What each symbol does to the states:
LQ: fe>TR, fu>ZZ, te>GR, ku>GQ, ve>MZ, ke>ZL
DN: fe>GN, fu>JP, te>BM, ku>BZ, ve>TC, ke>QR
LG: fe>TM, fu>QT, te>BL, ku>GB, ve>MS, ke>RJ
TJ: fe>JL, fu>GR, te>GQ, ku>MZ, ve>LZ, ke>GT
SB: fe>QH, fu>DQ, te>JP, ku>BM, ve>BZ, ke>CR
QG: fe>PQ, fu>JR, te>HL, ku>MB, ve>MG, ke>RF
CP: fe>SR, fu>QG, te>PC, ku>NZ, ve>BN, ke>MB
RH: fe>ZP, fu>HG, te>ZB, ku>ZG, ve>LT, ke>LP
TP: fe>LM, fu>NG, te>JB, ku>ZP, ve>CJ, ke>PM
DJ: fe>QG, fu>NZ, te>BN, ku>GG, ve>TB, ke>MR
ZG: fe>SL, fu>LP, te>FH, ku>HJ, ve>RH, ke>CJ
ZD: fe>NJ, fu>DT, te>RD, ku>CD, ve>QB, ke>MJ
MR: fe>RF, fu>RC, te>QG, ku>PC, ve>NZ, ke>HL
QB: fe>DS, fu>BP, te>BR, ku>ZD, ve>GM, ke>DT
LT: fe>TP, fu>FH, te>HJ, ku>RH, ve>CT, ke>HG
HD: fe>BT, fu>BL, te>GB, ku>MS, ve>FG, ke>RG
JP: fe>SM, fu>FP, te>CR, ku>QR, ve>PR, ke>QH
SC: fe>FF, fu>FL, te>RT, ku>QC, ve>JM, ke>CH
DD: fe>BL, fu>MS, te>FG, ku>LM, ve>HS, ke>LG
JL: fe>GL, fu>ZS, te>TH, ku>QN, ve>ZL, ke>MH
CD: fe>ZF, fu>MJ, te>BP, ku>BR, ve>ZD, ke>QM
GM: fe>QM, fu>RD, te>CD, ku>QB, ve>FF, ke>BP
SZ: fe>QT, fu>GB, te>MS, ku>FG, ve>LM, ke>LJ
RJ: fe>JM, fu>PJ, te>TM, ku>BT, ve>QT, ke>PP
BZ: fe>FP, fu>QR, te>PR, ku>SB, ve>DN, ke>DQ
ZZ: fe>JC, fu>TH, te>QN, ku>ZL, ve>GT, ke>GZ
CT: fe>CJ, fu>ZB, te>ZG, ku>LT, ve>DZ, ke>FH
HR: fe>QB, fu>JG, te>FL, ku>RT, ve>QC, ke>NB
LZ: fe>ZL, fu>QQ, te>LQ, ku>TJ, ve>SQ, ke>GR
QJ: fe>CH, fu>HR, te>SC, ku>FC, ve>PP, ke>RT
GN: fe>RH, fu>SM, te>PB, ku>FP, ve>CR, ke>DZ
CR: fe>LT, fu>GH, te>QH, ku>GN, ve>DQ, ke>SM
SR: fe>QZ, fu>PQ, te>DG, ku>JR, ve>HL, ke>QF
SG: fe>GQ, fu>LZ, te>ZM, ku>SF, ve>QF, ke>TJ
DG: fe>LZ, fu>SF, te>QF, ku>NL, ve>RF, ke>QZ
QH: fe>HJ, fu>CT, te>SM, ku>PB, ve>FP, ke>LT
FQ: fe>RC, fu>PC, te>NZ, ku>BN, ve>GG, ke>MG
QM: fe>BN, fu>TB, te>ZF, ku>DS, ve>MJ, ke>DJ
QN: fe>RP, fu>MH, te>GZ, ku>TR, ve>JL, ke>JC
MH: fe>TZ, fu>SJ, te>GL, ku>JC, ve>ZS, ke>BH
PC: fe>DG, fu>HL, te>MB, ku>MG, ve>MR, ke>SR
HJ: fe>JB, fu>CJ, te>HG, ku>ZB, ve>ZG, ke>TP
PJ: fe>ZT, fu>SC, te>FC, ku>PP, ve>GS, ke>QC
CH: fe>RD, fu>QB, te>FF, ku>JG, ve>FL, ke>ZD
ZL: fe>TT, fu>GZ, te>TR, ku>JL, ve>ZZ, ke>ZS
FH: fe>NG, fu>ZP, te>CJ, ku>HG, ve>ZB, ke>SL
RG: fe>QJ, fu>TM, te>BT, ku>QT, ve>BL, ke>GS
HL: fe>SF, fu>NL, te>RF, ku>SR, ve>RC, ke>PQ
GL: fe>BZ, fu>HP, te>BH, ku>RP, ve>TT, ke>TZ
RT: fe>ZD, fu>NB, te>CH, ku>ZT, ve>HR, ke>FF
SJ: fe>BM, fu>TC, te>HP, ku>BH, ve>RP, ke>DN
NL: fe>TJ, fu>QZ, te>SG, ku>PQ, ve>DG, ke>ZM
QT: fe>FC, fu>GS, te>JJ, ku>RJ, ve>RG, ke>PJ
TC: fe>CR, fu>PR, te>SB, ku>DN, ve>TZ, ke>JP
FC: fe>JG, fu>RT, te>QC, ku>JM, ve>QJ, ke>ZT
DT: fe>GG, fu>ZF, te>DS, ku>MJ, ve>BP, ke>NH
BT: fe>SC, fu>PP, te>GS, ku>JJ, ve>RJ, ke>QJ
BP: fe>DJ, fu>NJ, te>QM, ku>DT, ve>RD, ke>ZF
RP: fe>SB, fu>TZ, te>CG, ku>SJ, ve>GL, ke>TC
GS: fe>RT, fu>JM, te>QJ, ku>PJ, ve>TM, ke>SC
MZ: fe>QN, fu>GT, te>QQ, ku>LQ, ve>TJ, ke>ZZ
TT: fe>DN, fu>CG, te>SJ, ku>GL, ve>JC, ke>HP
JB: fe>HD, fu>DD, te>PM, ku>MT, ve>SL, ke>LM
GQ: fe>TH, fu>ZL, te>GT, ku>QQ, ve>LQ, ke>JL
PB: fe>ZB, fu>LT, te>DZ, ku>GH, ve>QH, ke>RH
NG: fe>LG, fu>SZ, te>DD, ku>PM, ve>MT, ke>FG
PR: fe>GH, fu>GN, te>DQ, ku>JP, ve>BM, ke>FP
SM: fe>HG, fu>ZG, te>LT, ku>DZ, ve>GH, ke>HJ
JM: fe>NB, fu>ZT, te>HR, ku>SC, ve>FC, ke>FL
SL: fe>FG, fu>HS, te>NG, ku>JB, ve>ZP, ke>DD
SQ: fe>ZZ, fu>GQ, te>MZ, ku>LZ, ve>ZM, ke>QQ
TH: fe>BH, fu>TT, te>MH, ku>GZ, ve>TR, ke>GL
JR: fe>ZM, fu>QF, te>NL, ku>RF, ve>SR, ke>SG
NH: fe>PC, fu>BN, te>GG, ku>TB, ve>ZF, ke>CP
TZ: fe>DQ, fu>BM, te>BZ, ku>TC, ve>HP, ke>PR
ZB: fe>MT, fu>TP, te>LP, ku>FH, ve>HJ, ke>ZP
GT: fe>MH, fu>TR, te>JL, ku>ZZ, ve>GR, ke>TH
BN: fe>HL, fu>MG, te>MR, ku>CP, ve>FQ, ke>QG
JG: fe>BP, fu>ZD, te>GM, ku>NB, ve>CH, ke>CD
LM: fe>RG, fu>LG, te>HD, ku>SZ, ve>DD, ke>GB
HG: fe>PM, fu>SL, te>TP, ku>LP, ve>FH, ke>JB
MG: fe>NL, fu>SR, te>RC, ku>QG, ve>PC, ke>JR
FP: fe>ZG, fu>DZ, te>GH, ku>QH, ve>GN, ke>CT
GZ: fe>CG, fu>GL, te>JC, ku>ZS, ve>TH, ke>RP
SF: fe>QQ, fu>TJ, te>SQ, ku>QZ, ve>SG, ke>MZ
MJ: fe>FQ, fu>NH, te>NJ, ku>QM, ve>DT, ke>TB
PP: fe>FL, fu>QC, te>JM, ku>QJ, ve>PJ, ke>HR
HS: fe>LJ, fu>HD, te>SZ, ku>DD, ve>PM, ke>MS
LP: fe>HS, fu>JB, te>ZP, ku>CJ, ve>HG, ke>MT
NB: fe>DT, fu>CD, te>QB, ku>FF, ve>JG, ke>BR
NZ: fe>JR, fu>MB, te>MG, ku>MR, ve>CP, ke>RC
NJ: fe>NZ, fu>GG, te>TB, ku>ZF, ve>DS, ke>FQ
MT: fe>MS, fu>LM, te>HS, ku>NG, ve>JB, ke>SZ
LJ: fe>PJ, fu>BT, te>QT, ku>BL, ve>GB, ke>JJ
FG: fe>RJ, fu>LJ, te>LG, ku>HD, ve>SZ, ke>BL
TB: fe>MG, fu>CP, te>FQ, ku>DJ, ve>NH, ke>NZ
JC: fe>TC, fu>BH, te>RP, ku>TT, ve>MH, ke>CG
RF: fe>SQ, fu>SG, te>PQ, ku>DG, ve>JR, ke>SF
ZM: fe>GT, fu>LQ, te>TJ, ku>SQ, ve>QZ, ke>GQ
QF: fe>LQ, fu>SQ, te>QZ, ku>SG, ve>PQ, ke>LZ
ZT: fe>CD, fu>FF, te>JG, ku>FL, ve>RT, ke>GM
QQ: fe>GZ, fu>JL, te>ZZ, ku>GR, ve>GQ, ke>QN
BR: fe>NH, fu>QM, te>DT, ku>RD, ve>CD, ke>DS
GB: fe>GS, fu>RJ, te>RG, ku>LJ, ve>LG, ke>BT
JJ: fe>QC, fu>QJ, te>PJ, ku>TM, ve>BT, ke>FC
ZS: fe>HP, fu>RP, te>TT, ku>MH, ve>GZ, ke>SJ
CJ: fe>DD, fu>MT, te>SL, ku>TP, ve>LP, ke>NG
ZF: fe>MR, fu>FQ, te>DJ, ku>NH, ve>NJ, ke>BN
GH: fe>FH, fu>RH, te>CT, ku>SM, ve>PB, ke>ZG
CG: fe>JP, fu>BZ, te>TC, ku>HP, ve>BH, ke>SB
RC: fe>SG, fu>DG, te>JR, ku>HL, ve>MB, ke>NL
TM: fe>HR, fu>FC, te>PP, ku>GS, ve>JJ, ke>JM
GG: fe>MB, fu>MR, te>CP, ku>FQ, ve>DJ, ke>PC
GR: fe>ZS, fu>QN, te>ZL, ku>GT, ve>QQ, ke>TR
BL: fe>PP, fu>JJ, te>RJ, ku>RG, ve>LJ, ke>TM
TR: fe>SJ, fu>JC, te>ZS, ku>TH, ve>QN, ke>TT
MB: fe>QF, fu>RF, te>SR, ku>RC, ve>QG, ke>DG
FF: fe>MJ, fu>BR, te>ZD, ku>GM, ve>NB, ke>RD
ZP: fe>SZ, fu>PM, te>MT, ku>SL, ve>TP, ke>HS
RD: fe>TB, fu>DS, te>MJ, ku>BP, ve>BR, ke>NJ
PQ: fe>MZ, fu>ZM, te>SF, ku>QF, ve>NL, ke>SQ
BH: fe>PR, fu>DN, te>TZ, ku>CG, ve>SJ, ke>BZ
DZ: fe>LP, fu>HJ, te>RH, ku>CT, ve>SM, ke>ZB
MS: fe>JJ, fu>RG, te>LJ, ku>LG, ve>HD, ke>QT
PM: fe>GB, fu>FG, te>LM, ku>HS, ve>NG, ke>HD
QR: fe>DZ, fu>QH, te>GN, ku>DQ, ve>JP, ke>PB
QZ: fe>GR, fu>MZ, te>LZ, ku>ZM, ve>SF, ke>LQ
DQ: fe>CT, fu>PB, te>FP, ku>CR, ve>QR, ke>GH
FL: fe>BR, fu>GM, te>NB, ku>CH, ve>ZT, ke>QB
BM: fe>PB, fu>CR, te>QR, ku>PR, ve>SB, ke>GN
HP: fe>QR, fu>SB, te>DN, ku>TZ, ve>CG, ke>BM
QC: fe>GM, fu>CH, te>ZT, ku>HR, ve>SC, ke>JG
DS: fe>CP, fu>DJ, te>NH, ku>NJ, ve>QM, ke>GG

In the rows, zero is written as 475.

The rows follow the links: the fewer symbols apart two states are, the more alike their rows tend to be.

Each row is also shifted at random along 7 hidden directions that mean nothing.

Some states, each with a row of numbers:
JM: 254,567,539,469,411,407,468,613,526,403,436,478,601,533,787,400,661,446,358,616,239,514,586,408,443,717,442,473,494,567,500,320,596,497,460,502,354,541,549,452,639,315,456,451,463,555,531
BM: 407,394,263,419,627,422,404,427,616,390,683,354,469,369,467,345,418,284,517,432,610,494,400,576,475,293,423,563,487,392,331,595,598,465,519,529,564,340,562,552,229,666,502,383,319,513,316
PJ: 227,434,415,655,388,264,471,540,571,514,632,419,600,478,500,552,481,549,345,647,465,325,545,495,415,549,519,698,355,388,434,475,532,493,419,517,546,375,475,638,540,253,520,720,489,442,509
SZ: 371,365,464,528,476,399,440,433,371,422,492,436,485,525,548,462,445,632,422,436,356,421,451,318,578,486,582,477,495,401,372,615,568,470,483,524,550,578,405,549,473,483,442,494,438,509,418
NL: 255,570,436,331,481,578,453,540,520,409,425,541,398,369,534,359,599,299,441,346,584,519,524,569,462,352,449,397,592,510,498,454,453,436,551,418,415,476,480,394,411,586,518,366,476,539,438
TR: 540,478,542,395,486,250,557,422,638,551,478,371,459,534,513,409,454,280,696,651,501,547,464,584,395,545,404,441,254,585,501,441,589,560,473,496,409,374,536,471,393,460,437,402,409,490,475
CH: 0,618,625,471,489,570,512,563,487,410,307,499,468,408,620,423,621,435,466,404,364,442,569,448,483,596,344,400,603,604,498,461,380,511,404,410,442,489,406,378,574,502,459,193,546,618,443
FC: 597,555,512,600,447,433,504,564,470,387,479,507,579,437,502,545,413,510,593,512,366,319,490,492,471,510,457,421,419,440,381,448,498,476,408,470,425,370,490,459,503,395,489,348,408,439,484
RH: 460,479,471,420,587,536,442,482,536,428,533,509,494,497,615,269,466,435,427,548,350,402,530,407,388,545,433,580,618,476,532,519,659,481,505,410,498,484,633,482,530,508,486,412,433,592,484
CG: 585,310,519,401,416,473,554,414,505,420,318,594,436,445,534,398,446,485,553,306,471,359,391,403,569,393,654,403,570,490,543,698,700,503,599,451,553,546,507,471,419,575,558,461,434,420,478
QZ: 369,550,396,305,534,519,400,499,438,505,586,358,468,389,443,460,607,345,363,475,563,683,486,555,436,412,376,523,464,433,387,368,425,393,543,460,405,415,503,465,396,598,494,504,465,558,431
TM: 650,455,425,573,472,450,449,571,461,347,469,602,530,541,671,440,453,539,450,576,334,382,426,407,431,494,521,442,501,461,510,428,616,434,488,531,440,551,535,470,580,378,428,467,428,427,545
SM: 356,488,430,475,606,579,386,432,573,514,546,529,500,452,426,327,401,441,362,499,547,401,532,421,383,475,428,612,536,462,580,479,491,523,477,452,529,428,594,542,500,466,499,528,473,575,518
GM: 231,548,607,460,482,425,537,559,287,419,446,293,534,467,600,619,642,544,585,584,208,628,459,478,499,711,346,411,488,535,210,419,444,475,401,500,354,485,338,417,484,521,437,279,452,595,356
QB: 269,551,403,421,472,425,442,543,365,436,652,281,451,478,567,493,655,489,353,528,374,613,542,535,487,495,388,573,544,398,279,435,422,368,439,417,468,485,393,467,494,558,440,473,517,553,355
MH: 351,445,565,465,348,538,577,426,496,702,508,397,502,547,280,556,490,464,470,510,457,538,629,498,496,673,526,516,487,542,532,425,336,621,458,425,457,493,462,486,435,360,539,629,493,531,472
HJ: 497,562,570,425,586,433,449,415,727,451,326,469,548,539,702,297,521,305,527,550,417,599,494,424,438,667,309,430,401,692,669,368,562,587,381,542,420,443,662,442,591,432,417,301,472,503,559
NB: 481,600,509,444,450,228,431,432,690,382,310,454,457,433,658,438,595,385,444,356,659,524,462,509,536,360,401,433,256,550,607,466,486,408,379,504,521,391,485,475,619,482,442,438,628,291,574
FH: 402,542,445,512,549,815,484,489,372,542,704,371,519,513,319,470,476,548,406,504,264,475,671,485,472,678,396,626,803,429,375,429,300,549,378,336,491,483,523,452,485,490,533,444,456,652,354
ZP: 412,524,543,475,506,244,480,350,735,399,345,417,498,520,682,332,490,372,618,434,505,485,512,462,563,536,439,423,361,621,548,542,601,595,329,532,532,425,545,508,517,449,460,351,483,417,478
ZS: 444,406,520,458,351,417,564,410,528,634,519,484,426,510,323,466,424,483,509,484,540,362,581,514,470,479,612,565,468,459,555,571,506,553,513,373,535,461,476,526,438,406,553,667,496,474,491
DG: 483,566,541,419,381,631,505,508,367,519,339,526,519,411,374,654,589,491,474,379,528,620,504,525,544,543,495,361,519,546,463,338,299,502,466,492,347,499,421,400,484,431,563,558,517,414,514
BT: 415,423,443,655,449,348,422,454,691,492,377,607,518,515,516,487,416,505,348,506,651,376,433,421,441,450,502,544,313,528,717,425,430,519,401,601,564,475,489,564,618,252,418,642,592,324,635
NJ: 475,415,502,514,353,525,513,573,103,553,556,501,417,581,407,630,492,752,387,611,271,446,498,400,436,533,598,508,564,343,334,448,426,377,559,405,417,663,302,460,532,399,431,656,496,546,475
ZL: 678,454,397,362,510,416,501,491,396,519,716,370,407,545,476,407,475,417,542,690,391,534,483,590,349,454,462,590,506,386,363,467,625,412,575,385,425,463,539,480,389,559,473,548,401,549,415
MG: 444,465,455,485,304,481,567,610,516,563,537,414,526,512,460,609,641,406,346,556,422,595,547,584,462,595,466,519,451,508,510,305,365,461,506,476,389,479,465,429,494,357,485,605,519,431,498
SR: 384,510,378,441,419,475,543,587,488,422,639,390,456,337,411,517,534,328,572,436,511,419,499,689,470,348,456,483,523,391,288,515,475,430,527,401,450,332,445,437,284,578,558,364,384,495,325
QT: 430,459,340,572,589,398,396,519,696,373,525,495,465,504,630,330,403,337,419,532,539,447,406,480,424,383,360,469,370,515,580,425,478,454,438,588,527,438,534,482,471,460,334,314,436,471,476
GN: 403,459,380,461,650,675,375,457,412,468,585,520,492,423,391,384,370,464,445,477,495,457,464,442,423,439,444,533,624,411,405,486,486,508,507,493,479,460,546,518,372,550,506,443,368,615,420
LG: 342,388,384,530,538,381,398,473,539,421,551,394,508,525,584,399,462,466,357,516,437,517,415,380,496,462,436,506,396,459,465,487,507,451,470,596,537,511,472,536,458,481,353,408,431,524,428
JJ: 370,492,491,645,521,580,489,568,479,459,460,517,564,509,474,550,402,505,510,591,359,437,450,452,423,638,375,425,475,549,470,352,342,558,392,573,416,469,443,444,504,353,396,338,426,530,471
FP: 464,421,548,490,601,538,437,424,395,482,378,567,572,448,466,487,378,548,561,549,427,461,376,351,438,593,490,451,481,514,437,488,583,572,492,573,417,485,527,529,464,450,512,487,389,540,523
TZ: 463,284,542,429,423,506,582,471,284,493,484,348,601,475,475,622,547,591,546,525,221,575,401,398,572,701,579,480,582,465,248,569,636,557,559,537,424,532,446,519,349,518,570,529,333,529,374
PM: 305,462,601,532,439,262,488,371,466,533,421,225,655,563,540,619,549,540,545,558,326,694,502,367,626,795,450,418,274,578,319,413,441,631,302,661,431,474,414,553,484,341,447,488,426,477,425
BR: 350,540,512,526,449,389,473,456,383,522,462,386,435,486,405,648,518,568,484,494,535,565,469,506,502,487,426,471,375,469,389,427,290,452,370,505,471,478,306,474,521,439,429,525,584,431,462
TT: 401,453,555,431,349,432,549,394,613,682,450,334,555,545,366,533,554,362,445,492,495,664,590,495,545,696,484,492,344,598,580,371,359,626,437,514,439,445,516,500,448,346,512,620,489,464,502
GH: 381,509,469,497,644,684,398,431,528,484,470,606,470,413,369,346,319,439,466,437,557,355,493,428,395,443,413,509,579,486,565,498,424,544,463,452,510,438,558,487,461,503,493,397,451,588,501
CR: 408,443,307,389,631,549,347,476,446,451,694,394,543,469,530,357,491,397,358,585,436,611,478,454,425,497,443,593,574,412,348,422,591,477,540,539,446,481,604,555,373,533,492,536,335,607,404

Where do the symbols, taken in turn from left to right, take each start?
Answer with the state's name.
456,504,501,484,457,307,462,480,384,447,429,471,387,525,543,518,488,539,529,534,503,502,413,481,465,406,479,410,350,468,427,470,468,411,451,499,467,530,340,454,519,474,384,472,531,440,486
fu ku ve ku fe: PC
786,348,556,358,306,418,530,401,483,519,298,549,503,569,575,470,555,527,425,390,415,555,473,361,593,550,692,413,480,539,641,512,668,500,585,481,453,633,561,477,553,416,554,697,499,339,593
fu fe ke ku ve: GH
90,316,533,498,489,437,551,414,533,535,384,411,547,399,426,544,490,468,543,452,503,485,398,445,522,602,511,518,469,564,426,614,528,645,489,584,524,443,429,561,346,480,552,501,436,525,413
fe te fu te te: HG
434,522,623,525,480,589,518,365,533,491,277,553,492,529,492,464,448,564,551,381,427,444,567,392,558,654,492,426,600,623,615,500,403,636,320,451,516,542,480,448,611,387,524,448,570,456,528
fe ve fe ke: JJ
521,382,436,437,508,643,493,412,492,460,427,515,461,418,378,464,441,445,501,298,543,486,417,470,562,413,525,425,616,491,493,573,460,527,518,488,531,490,492,460,353,584,541,430,437,460,418
fe ku ve ku ke: DZ
526,558,416,482,581,359,432,395,756,489,627,285,557,481,510,350,468,282,486,552,517,534,552,560,451,540,298,602,355,509,507,429,494,537,344,484,524,276,641,542,468,482,461,397,454,482,448
ve te ve ke: SL
464,416,421,491,363,329,527,584,539,520,589,450,421,525,514,453,506,401,376,592,462,424,482,537,389,401,482,535,353,417,539,444,502,370,573,435,478,475,452,470,477,427,395,526,481,473,494
fe ku ke ke ve ve: QZ
349,517,447,484,388,434,569,584,678,491,497,409,485,431,476,513,569,239,521,498,541,528,495,660,441,482,367,431,368,570,527,365,352,495,471,492,412,353,469,399,389,452,453,342,469,449,433
ke ve fe ke: GQ
297,479,443,496,441,380,500,578,501,529,600,401,407,520,472,440,476,378,437,602,447,457,496,544,375,429,398,484,350,454,461,416,400,408,516,460,446,456,401,440,423,458,334,375,455,580,427
fe ke fu fu ku: LZ
454,453,416,623,546,624,409,502,534,474,463,538,494,517,431,497,375,496,373,465,508,474,435,417,469,489,392,438,479,520,597,362,262,502,398,579,504,521,446,459,525,400,352,402,503,462,501
ve ke te ve: PJ
367,427,527,566,290,502,588,542,597,589,336,636,408,464,366,559,484,480,372,406,625,334,504,528,445,425,544,488,437,537,751,460,322,475,509,427,532,492,405,437,570,325,490,623,641,361,609
fu ku fu ku: PQ
592,398,434,371,482,617,550,481,474,431,553,443,419,438,433,353,435,355,594,345,377,417,482,511,547,398,514,394,655,433,391,629,567,481,588,375,493,474,526,402,277,673,517,249,318,563,319
fe ke fu te ku: RH
181,482,560,403,444,349,511,491,494,453,326,522,466,330,513,495,546,417,571,416,600,420,416,520,465,410,517,433,401,516,436,575,583,493,546,490,458,407,414,493,416,524,567,469,483,469,486
ku fu fe fu ku: GZ
299,410,519,510,350,284,544,581,505,552,489,449,460,546,551,496,540,448,401,641,417,449,462,475,387,525,483,512,309,489,534,437,517,430,560,489,447,509,412,485,509,362,384,539,501,501,525
ke fu fu te ke fu: GR
473,592,431,482,496,449,406,463,522,504,469,488,344,526,438,448,448,391,437,458,647,569,492,537,444,332,378,373,338,513,576,333,239,410,413,489,469,504,390,404,502,470,319,396,561,460,500
te fu fe te ke: SG
662,494,400,405,617,586,321,418,534,437,459,602,500,490,542,306,417,425,364,463,556,537,459,386,430,418,468,476,525,496,612,392,558,472,510,523,456,517,649,497,526,488,471,528,445,484,581
te ke ke ve: CJ
